Below are the code and all the weights of a small trained network. Each question names an input and a class and asks about switching units off, where a switched-off unit gives its printed mean instead of its output.

import numpy as np


def w(rows, s, z=0):
    codes = np.array(rows[::2]) - 128.0
    scale = np.full(codes.shape[1], s)
    scale[-1] = z or s
    return codes * scale


def f(y):
    return np.maximum(y, 0)


def log_softmax(a):
    a = a - a.max(-1, keepdims=True)
    return a - np.log(np.exp(a).sum(-1, keepdims=True))


def net(x, mask):
    res = np.array(x, float).reshape(1, 7) / 4 @ E
    y = f(res @ A[0][:, :-1].T + A[0][:, -1])
    res = res + np.where(mask, y, B[0][:, -1]) @ B[0][:, :-1]
    return log_softmax(res[-1] @ U[:, :-1].T + U[:, -1])


A, B = {}, {}
E = w([
[207,249,139,107,164,229,139,168,99,146,111],'x0',
[21,139,59,135,155,151,183,169,44,157,50],'x1',
[141,115,117,118,135,123,118,125,114,139,132],'x2',
[79,184,215,153,39,83,72,137,43,238,120],'x3',
[145,112,129,128,142,114,133,134,116,138,121],'x4',
[107,144,140,142,117,145,136,124,159,127,120],'x5',
[138,117,140,129,133,120,148,128,120,126,114],'x6',
],0.011)
A[0] = w([
[109,59,140,146,84,81,114,127,162,109,166,230],'N0',
[57,111,190,125,62,68,91,110,83,192,129,144],'N1',
[235,115,138,133,158,118,106,114,235,59,177,254],'N2',
[205,156,250,138,71,66,74,131,173,154,186,170],'N3',
[4,62,66,134,131,79,142,128,120,128,104,174],'N4',
[132,117,64,124,160,184,158,143,132,86,117,190],'N5',
[126,71,155,112,106,68,110,90,165,114,136,238],'N6',
[115,189,93,118,185,178,165,139,84,178,89,65],'N7',
[171,201,179,113,117,158,112,122,101,181,123,90],'N8',
[214,223,128,124,141,194,149,139,94,135,113,153],'N9',
[75,173,148,162,108,116,131,147,50,172,110,87],'N10',
[98,110,54,143,209,150,155,150,151,86,104,167],'N11',
[111,112,161,115,105,107,122,94,149,144,116,178],'N12',
[104,96,96,117,122,132,150,115,164,94,137,190],'N13',
],0.013,0.0053)
B[0] = w([
[147,123,103,157,60,115,140,91,143,42,149,207],'N0',
[86,235,167,138,48,110,180,88,166,186,149,231],'N1',
[192,96,215,121,111,159,217,253,216,135,160,243],'N2',
[176,112,135,184,146,141,7,3,92,142,168,250],'N3',
[56,68,159,126,208,61,187,116,119,203,140,220],'N4',
[138,155,97,120,201,156,167,70,165,122,121,192],'N5',
[160,102,73,146,58,119,143,144,137,46,154,206],'N6',
[114,218,79,110,95,159,108,183,117,81,79,191],'N7',
[132,68,145,141,138,139,28,152,66,128,109,199],'N8',
[186,169,163,107,209,239,98,123,144,162,114,221],'N9',
[97,123,113,99,68,102,93,223,89,139,90,198],'N10',
[92,130,60,96,196,101,135,58,105,109,98,201],'N11',
[121,142,124,166,110,143,134,109,134,115,168,165],'N12',
[141,37,101,128,144,93,124,151,105,104,131,174],'N13',
],0.02,0.024)
U = w([
[171,78,94,151,119,133,204,182,186,3,175,247],'0',
[151,182,131,173,42,117,111,44,140,96,179,136],'1',
[209,143,221,92,203,219,156,224,203,170,135,136],'2',
[175,135,178,165,174,196,18,98,65,186,143,58],'3',
[72,58,56,107,241,71,201,89,103,130,112,251],'4',
[39,176,161,151,102,71,201,173,93,241,141,93],'5',
[132,218,8,87,246,206,161,107,120,49,72,51],'6',
[110,205,111,76,87,160,76,253,56,153,42,6],'7',
],0.0065,0.0017)

Each question gives the input, the list of numbers given to net, and the class t.
The units are the neurons (one row each of A and B). Each row of codes is followed by its name. A weight is (code - 128) times the scale printed after its matrix; where a second scale follows, it is the last column's (A, B and U).
mask holds one flag per neuron, in row order. A switched-off neuron (its flag False) gives its mean, the last column of its row in B, instead of its output. The means were averaged over made-up inputs and are rounded, as every weight is.
A unit's drop is (log p(t) with every unit on - log p(t) with that unit switched off) / (log p(t) with every unit on - log p(t) with every unit switched off).
The circuit of an input: a set's keep is (log p(t) with only the set's units on - log p(t) with every unit switched off) / (log p(t) with every unit on - log p(t) with every unit switched off). Starting from the 12 units with the biggest drops (on a tie, the unit counted first), units are removed one at a time, each time the one whose removal leaves the highest keep (on an exact tie, the one counted first), for as long as the keep stays at least 0.8.
units of the circuit, in order: the units of the circuit, biggest drop first
unit that matters most: the unit with the biggest drop
k most important neurons: the k neurons with the biggest drops, biggest first
drop of u: that unit's drop, to one decimal
input [6,-2,-1,1,-8,-1,2], class 3: 2 most important neurons : [N8 N2]
input [-1,5,4,7,5,5,8], class 5: units of the circuit, in order : [N1]
input [0,-2,5,1,7,-8,-8], class 1: 3 most important neurons : [N9 N8 N4]
input [8,6,-6,1,3,-7,2], class 7: 3 most important neurons : [N10 N8 N7]
input [-8,1,4,3,-2,3,-8], class 5: 3 most important neurons : [N4 N3 N1]
input [-1,0,0,8,-7,-2,-1], class 1: 3 most important neurons : [N1 N3 N4]
input [4,1,-7,-8,-4,5,-6], class 6: 2 most important neurons : [N11 N5]
input [0,-3,2,0,4,-4,-7], class 0: 2 most important neurons : [N9 N1]
input [1,1,8,-5,0,2,-6], class 6: 3 most important neurons : [N11 N4 N5]
input [-1,-5,8,0,4,4,-4], class 0: 2 most important neurons : [N2 N1]
input [6,1,6,0,3,3,-7], class 6: 3 most important neurons : [N2 N3 N7]
input [0,5,-7,-8,-5,-6,-5], class 4: 3 most important neurons : [N4 N9 N13]
input [-2,8,-5,-4,0,0,-8], class 4: drop of N4 : 0.6
input [-8,7,1,0,0,6,-6], class 4: drop of N4 : 0.3
input [-5,-6,-7,-1,-6,1,-8], class 0: drop of N2 : 1.3
input [0,-5,-3,-3,1,3,-6], class 0: unit that matters most : N9
